[ 33  15  36  20   0  20 -47]
36, -47

[[-29 -15  13   5  -4  21]
 [  7 -31  19  10   1  44]
 [-40 -38  24   9  -6  41]]
44, -40

[ 21  -1 -54 -44]
21, -54

[-25  -1  13 -57 -14]
13, -57

[-43   6   1  39   8 -18]
39, -43

[ 17  18 -13 -43  44 -35]
44, -43

[ 53   3  39 -13  50]
53, -13
---
[[ 45   2  53  31  -7   1]
 [-10  44  22  14  38  43]]
38

[47 19 36  3]
36

[ 35  54  12 -17]
12

[-8 27 -2 19  4 40 44]
40

[ 12   8  50 -49]
50

[  1   6 -35  18  48   0]
48

[  2 -23  14  -9 -31 -52]
-31

[[-10 -43   4  11  47]
 [ 38  -1 -37 -56  -5]]
-56
---
[-13  -3  24 -45] ==> -45
[ 50 -47  39  29  22 -33] ==> -33
[-48  10 -32  40 -35  -8] ==> -8
[-23  -9 -51  16] ==> 16
[  6  10 -43 -50 -22] ==> -22
[ 21  12 -16 -50] ==> -50
[ -5 -17  44  56] ==> 56
[ 32  54  58 -40 -12] ==> -12
[54 -7 37 -3] ==> -3
[-40  19 -57 -10  21] ==> 21
---
[[  9  16 -47 -18  39  15  21]
 [ 15  16 -49 -22  36  37  26]
 [  9  13 -46 -17  38  16  23]] ans = 16

[112 318 379 862] ans = 379

[ -8  15  -3  -5 -46  38 -11] ans = 38

[756 730 224 213] ans = 224

[6 8 7 6 4 1] ans = 4

[ 29   1 -18   2 -39 -13] ans = -39

[9215 5080 6327 1672 6655] ans = 1672

[699 229 793 915] ans = 793

[[  49   74  -40  156  102 -187]
 [-153 -134 -198  210  536 -502]
 [ 416  372  252 -287 -596  485]] ans = -596
---
[[ 23  26 -20   3 -16 -16 -24 -21  26 -16 -13 -11 -13  26 -26]
 [-27 -31  32 -19  37  32  27  24 -31  36   6  26  33 -33  19]
 [-39 -50  36 -32  37  36  36  37 -51  34  -2  32  34 -51  35]
 [  4  19 -14  17 -13 -17 -17 -13  19 -10  -3 -21 -15  18 -22]
 [-36 -43  44 -30  43  45  43  39 -42  43   0  42  44 -43  31]
 [ 36  44 -23  34 -24 -25 -24 -40  50 -21  24 -25 -23  44 -36]
 [  7  27 -11  10 -24 -13  -9 -12  39 -13 -27  -7  -9  35 -44]
 [-11 -20  17  -9  25  18  15  19 -27  19  14  13  17 -24  32]
 [ -5 -12   9 -11  14  11   8   9 -16  10   4  11  11 -14  17]
 [  3  24 -10  38  -6 -19 -16  -8  21  -4  13 -30 -16  20 -16]]	-27

[[-32  19  26  -9 -16  13  -1 -55]
 [ 38 -44 -15  30  19 -10 -23  -3]
 [ 20 -52  -1  14  -1 -40 -35  25]
 [-19  10   4 -18 -23  11 -11  12]
 [ -1 -20 -13  -9  14  -4 -30  40]]	38

[[-20 -21  10   1  16 -10  -8   8 -11 -39  21  17]
 [ 41  40 -13  18 -18  19  -1 -10   2  53 -21 -15]
 [-21 -23  10  -5  19 -11  -1   7  -7 -39  18  18]
 [-23 -25  11  -6  20 -13  -3   9  -7 -41  21  20]
 [-29 -33  11 -17  26 -22  -5  13  -2 -43  29  26]
 [ 42  45 -13  26 -22  25  -4 -13   1  53 -26 -20]
 [ 31  30 -14   6 -13  12  -6 -11  10  49 -13  -9]]	41

[[ -4   7  -2  -8  -1   1  -3   2  -7  -7   5   8  14]
 [ -7  10 -11   3  -7  -2   3  -2  10  10  -1  -2 -10]
 [-15 -14  -7  -9   1  -2   0  -4   3   3  -9  13  10]
 [  5  -7   5   3   3   0   0   0   0  -1  -2  -4  -3]
 [ 23 -19  18  19   8   0   3  -1   3   3  -5 -22 -24]
 [ 17 -20  16  13   8  -1   2  -1   2   1  -6 -15 -16]
 [ 34  -5  19  33   3   0   7   0  10   9   0 -38 -45]
 [ 22   5  10  21   0   1   4   1   6   6   4 -25 -29]
 [-14  10 -12 -10  -5   0  -1   0   0   1   2  11  10]]	-7

[[ 45 -27  33  25 -48 -51  31  40  16   6 -43  18 -47]
 [ 17  48   9  43  42  31  32 -27   1 -41  18 -16  -2]
 [ 26  35 -30   2  16  27  27  34 -26 -31  43 -25 -10]
 [ 23  31  10  39   6 -15 -34 -30 -38  35 -18 -14 -25]
 [-28  -5 -18  48  20  24  27 -11 -19 -35  10  15  39]
 [ 30 -38  35  17  14  39 -27 -35 -26  16  37  13 -44]
 [ -1  30  46 -24 -42 -19 -33 -32 -31  32 -30  51 -34]
 [-35 -24  16  -7 -22  17  24   7 -44  -3  -4   1 -11]
 [-38 -14 -39  -8   5 -42  19  32 -31 -36  40  36 -24]
 [ 47  29 -30  34 -48   2  44  44  36  29  41   8   2]
 [-31   0 -28 -51 -16  20  32 -12 -20 -42 -15   7 -29]]	17

[[  5  28 -16   9   3  14   8   6  -4   6  -2 -42]
 [  2 -10  21   2   3  19  16  -1  13  -1   2  29]
 [  5   2  26   5  -9 -18  -9  -8   9   3  11  33]
 [ -8  19   7  11 -11 -25  12 -16  18 -18  -2  44]
 [ -7   0 -28  -7   0  -5   9 -19 -28   2   7  -6]
 [ -2   9  31  -2  -3  19  25 -21 -11   1  23  -7]
 [ -6 -21  16   3   4  30  -2   5  -4  -3 -27   5]
 [  1 -12  -1   1  -4  -6  38 -15   8 -17  -1  -2]
 [ 10  -5  43 -13   3  13  -4  -2  22 -14  -4 -29]
 [ -6  -1 -13   7  -1  10 -20 -23  -6 -11   6   9]]	2
---
[  4  -5 -10  -1  43] out -10

[[-27  -5 -39 -27  -2  52]
 [-12 -18 -25  -8 -40 -23]
 [-12  -8  32 -21  40 -17]] out 32

[ 17 -31 -45  55  50 -43] out -45

[-11 -20  37 -35  -6 -49] out 37

[10 57 37 56 25] out 37

[[-53  -1 -15   1]
 [-29  31  23 -11]
 [-12 -52  19 -30]] out 19

[[-21 -33   2  34  39  34]
 [-27  28  19  25  24  25]
 [-57 -13  27  54  57  54]] out 27
---
((2832, 7758, 5365, 3759, 4043, 5084, 3673), (4059, 2593, 4342, 4832, 5391, 6160, 5498), (5200, 8489, 4237, 4506, 4080, 6470, 3731)) out 5084
(4, 91, 990, 882, 17, 767) out 17
((704, -303, -381, 83), (646, -754, -746, 176)) out -381
(2592, 7321, 6525, 2066, 9821, 5198) out 9821
(16, 14, 35, -45) out 35
(77, 62, 21, 31, 85, 62, 58) out 62
(1873, 7378, 9736, 1434, 3458, 8208, 4616) out 8208
(39, 38, -14, 24, -36) out 24
((-878, -835, -878, -781), (680, 793, 680, 888), (-53, 62, -53, 189)) out -878
---
-0.422  -1.020   1.527   1.651   0.714  -0.741
-0.430   0.257  -0.157   0.697   0.990  -1.832
-1.885  -0.100   0.055   0.285   1.337   0.574
→ 1.337

-0.047  -0.043  -0.025  -0.054  -0.045  -0.219  -0.183
-0.044  -0.197   0.226  -0.092  -0.159  -0.101  -0.012
→ -0.101

 0.106  -0.043  -0.021  -0.149  -0.122  -0.100  -0.201 → -0.100

-0.651  -1.491  -0.303   1.838  -0.025  -0.855 → -0.025

-1.4  -0.5   1.4   1.6  -0.7
 0.3   0.4  -1.8  -1.6   0.2
→ -1.6

-0.204  -0.038   0.112  -0.015
-0.172  -0.080   0.117   0.029
 0.134  -0.025  -0.005   0.163
→ -0.005

 0.12   0.14   0.06  -0.09 → 0.06

 0.089  -0.103   0.118  -0.052 → 0.118
---
[[5, 8, 27, -37, -1, 0, 0], [2, -8, -31, 50, -1, -28, 13]] ⇒ 8
[[46, 31, 13, 10], [-18, 26, 52, -14]] ⇒ 31
[[-7, 21, 13, 0, -8], [6, 53, 7, 3, -8]] ⇒ 21
[[13, 11, -13, -22, -15], [0, -8, -44, -46, -26]] ⇒ 11
[[-28, -29, -22, -24, 34], [39, -26, -14, -42, 0]] ⇒ -29
[[4, -5, 8, 41, -35, 16], [-9, 5, 3, 4, -20, -17]] ⇒ -5
[[-29, 57, -8, 16], [-15, -25, 3, 16]] ⇒ 57
[[58, -40, -31, -36], [43, 49, 26, -38]] ⇒ -40
[[42, -14, -51, 1, 19, -16, 21], [-8, -24, -44, 4, 51, 7, 30]] ⇒ -14
[[42, -20, 29, -38, -8], [6, 0, -12, 13, 4]] ⇒ -20
---
[-27 -26 -44  13 -37] result: -44, 13
[ 1  0 45 -1  2] result: 45, 45
[-29 -18 -20  42 -47 -24  14] result: 42, 42
[  7  55  38 -15  -4] result: 38, 55
[ 35  26  58  -2   9 -14  33] result: -2, 58
[-47  -8   9  41 -34] result: 9, 41
[  1 -23 -26  -2 -43 -25   2] result: -2, 2
---
Input:
[[ 50 -40 -56  41 -32]
 [-50  26 -51 -35  38]]
Output: -56

Input: [ 21  -5 -13 -26 -47]
Output: -13

Input: [ 15  10 -17 -51 -18]
Output: -17

Input: [-37 -34 -46  25  31]
Output: -46

Input:
[[ 38  -9   3 -31  24]
 [ 13 -35  -6 -33  50]]
Output: 3

Input:
[[-20  17   0 -32  13]
 [ 22  46 -12  32  48]
 [ -3  -3 -25 -15  18]]
Output: 0

Input:
[[-3 12 -3  8 -4]
 [ 0 22  0 41 12]]
Output: -3

Input:
[[-10  -3 -10   8  58]
 [  4  30 -24  54  33]
 [-17  43  -3 -34   9]]
Output: -10

Input:
[[ 58 -38 -19 -21  30]
 [-17  12  37 -30 -54]]
Output: -19
